Below is a small trained network, with its code and all its weights. Each question gives an input and a class and asks what happens when units are switched off, that is, made to give their printed mean instead of their output.

import numpy as np


def w(rows, s, z=0):
    codes = np.array(rows[::2]) - 128.0
    scale = np.full(codes.shape[1], s)
    scale[-1] = z or s
    return codes * scale


def norm(h):
    return h / np.sqrt((h * h).mean(-1, keepdims=True) + 1e-5)


def f(y):
    return np.maximum(y, 0)


def log_softmax(a):
    a = a - a.max(-1, keepdims=True)
    return a - np.log(np.exp(a).sum(-1, keepdims=True))


def net(x, mask):
    res = np.array(x, float).reshape(1, 3) / 4 @ E
    u = 0
    for l in range(4):
        y = f(norm(res) @ A[l][:, :-1].T + A[l][:, -1])
        res = res + np.where(mask[u : u + 4], y, B[l][:, -1]) @ B[l][:, :-1]
        u += 4
    return log_softmax(norm(res)[-1] @ U[:, :-1].T + U[:, -1])


A, B = {}, {}
E = w([
[171,2,42,140,106,126,225,218,33,98,151,124],'x0',
[125,22,193,129,185,198,52,35,70,75,187,151],'x1',
[236,149,119,49,47,224,109,185,169,214,130,209],'x2',
],0.0095)
A[0] = w([
[247,167,148,55,80,240,160,200,191,161,208,188,7],'L0N1',
[74,120,7,74,148,27,201,98,146,247,75,97,225],'L0N2',
[136,3,146,152,139,160,89,162,127,49,223,166,11],'L0N3',
[10,171,201,161,152,248,102,111,60,101,225,113,145],'L0N4',
],0.0052,0.0013)
B[0] = w([
[70,82,123,169,116,189,162,163,137,77,126,255,254],'L0N1',
[172,158,104,153,143,190,61,151,174,51,217,76,217],'L0N2',
[192,147,94,132,225,182,121,98,106,21,183,134,201],'L0N3',
[155,161,106,147,198,188,126,98,168,99,180,112,192],'L0N4',
],0.0092,0.0078)
A[1] = w([
[122,128,107,131,133,138,84,133,164,81,165,40,149],'L1N1',
[2,82,157,161,139,47,141,122,59,111,143,68,2],'L1N2',
[72,149,134,173,176,45,137,121,100,87,93,77,36],'L1N3',
[106,178,148,177,179,154,174,142,144,65,169,163,116],'L1N4',
],0.0085,0.0035)
B[1] = w([
[134,112,116,111,116,148,134,141,128,166,138,203,216],'L1N1',
[72,84,134,149,110,160,149,142,132,159,164,193,160],'L1N2',
[81,74,95,146,82,204,116,174,172,95,54,178,177],'L1N3',
[129,137,107,116,125,10,137,66,142,183,137,123,245],'L1N4',
],0.013,0.011)
A[2] = w([
[99,204,88,124,103,90,160,222,146,100,97,85,8],'L2N1',
[66,151,247,113,109,126,117,87,159,175,84,65,4],'L2N2',
[155,112,97,146,107,123,181,180,42,90,107,65,63],'L2N3',
[159,52,98,132,116,134,203,193,1,116,151,85,88],'L2N4',
],0.0084,0.002)
B[2] = w([
[146,116,164,137,215,177,143,101,112,83,186,40,208],'L2N1',
[118,94,136,65,100,116,106,129,27,109,56,158,154],'L2N2',
[143,183,217,85,93,78,137,84,151,168,107,72,177],'L2N3',
[71,135,201,28,131,130,74,57,139,119,11,111,254],'L2N4',
],0.013,0.0059)
A[3] = w([
[59,93,109,183,149,53,130,116,114,112,138,87,31],'L3N1',
[139,174,108,155,105,88,174,176,161,131,124,38,114],'L3N2',
[110,176,164,91,111,78,70,101,139,143,83,111,134],'L3N3',
[122,77,88,95,115,6,189,98,102,125,142,173,253],'L3N4',
],0.014,0.0024)
B[3] = w([
[148,108,94,89,60,250,168,209,134,80,133,154,197],'L3N1',
[179,126,47,83,192,168,75,54,63,66,209,105,189],'L3N2',
[126,92,156,79,98,95,150,154,79,106,65,43,236],'L3N3',
[143,184,133,157,92,76,127,169,136,183,125,101,254],'L3N4',
],0.015,0.0085)
U = w([
[89,101,90,127,58,216,165,191,172,129,127,252,205],'0',
[179,129,94,99,239,169,96,65,103,39,220,79,169],'1',
[98,121,190,53,87,94,126,125,121,118,19,87,166],'2',
[162,179,117,172,110,26,158,156,135,230,155,106,112],'3',
[110,116,156,186,209,131,134,184,138,167,107,91,1],'4',
[122,116,167,197,173,149,121,182,131,134,133,82,24],'5',
],0.016,0.0049)

Each question gives the input, the list of numbers given to net, and the class t.
The units are the neurons (one row each of A and B). Each row of codes is followed by its name. A weight is (code - 128) times the scale printed after its matrix; where a second scale follows, it is the last column's (A, B and U).
mask holds one flag per neuron, layer by layer. A switched-off neuron (its flag False) gives its mean, the last column of its row in B, instead of its output. The means were averaged over made-up inputs and are rounded, as every weight is.
A unit's drop is (log p(t) with every unit on - log p(t) with that unit switched off) / (log p(t) with every unit on - log p(t) with every unit switched off).
The circuit of an input: a set's keep is (log p(t) with only the set's units on - log p(t) with every unit switched off) / (log p(t) with every unit on - log p(t) with every unit switched off). Starting from the 12 units with the biggest drops (on a tie, the unit counted first), units are removed one at a time, each time the one whose removal leaves the highest keep (on an exact tie, the one counted first), for as long as the keep stays at least 0.8.
units of the circuit, in order: the units of the circuit, biggest drop first
unit that matters most: the unit with the biggest drop
top k neurons: the k neurons with the biggest drops, biggest first
top k neurons in layer l: the k neurons of layer l with the biggest drops, biggest first
drop of u: that unit's drop, to one decimal
input [6,-6,0], class 1: top 3 neurons : (L3N2 L2N1 L0N2)
input [-7,4,0], class 2: units of the circuit, in order : (L3N3)
input [5,-1,4], class 2: top 3 neurons : (L2N4 L1N1 L1N3)
input [-3,-7,-5], class 1: top 2 neurons : (L0N2 L3N2)
input [-3,-1,2], class 3: top 2 neurons : (L2N4 L0N1)
input [5,2,-5], class 0: top 2 neurons : (L1N2 L3N1)
input [-6,2,-5], class 2: top 2 neurons : (L2N2 L0N4)
input [-8,6,-8], class 0: top 2 neurons : (L2N4 L3N1)
input [0,1,-3], class 3: units of the circuit, in order : (L3N4 L1N4)
input [-7,-7,-5], class 1: top 4 neurons : (L2N4 L2N1 L0N2 L3N2)
input [4,-1,3], class 2: top 4 neurons : (L2N4 L0N4 L1N1 L1N3)
input [1,3,3], class 3: top 2 neurons : (L1N4 L3N4)
input [-2,-3,-3], class 3: top 3 neurons : (L1N1 L0N2 L2N4)
input [2,0,-2], class 3: unit that matters most : L3N4
input [-3,2,-3], class 3: top 3 neurons in layer 2 : (L2N4 L2N1 L2N3)
input [-6,-6,4], class 1: top 2 neurons in layer 2 : (L2N4 L2N1)
input [4,-1,-4], class 0: top 3 neurons in layer 1 : (L1N2 L1N3 L1N1)
input [5,1,-5], class 0: top 3 neurons in layer 1 : (L1N2 L1N3 L1N1)
input [-4,-7,-7], class 0: top 2 neurons in layer 0 : (L0N4 L0N3)
input [7,-8,-2], class 1: units of the circuit, in order : (L3N2)
input [6,6,-7], class 0: drop of L3N1 : 0.5
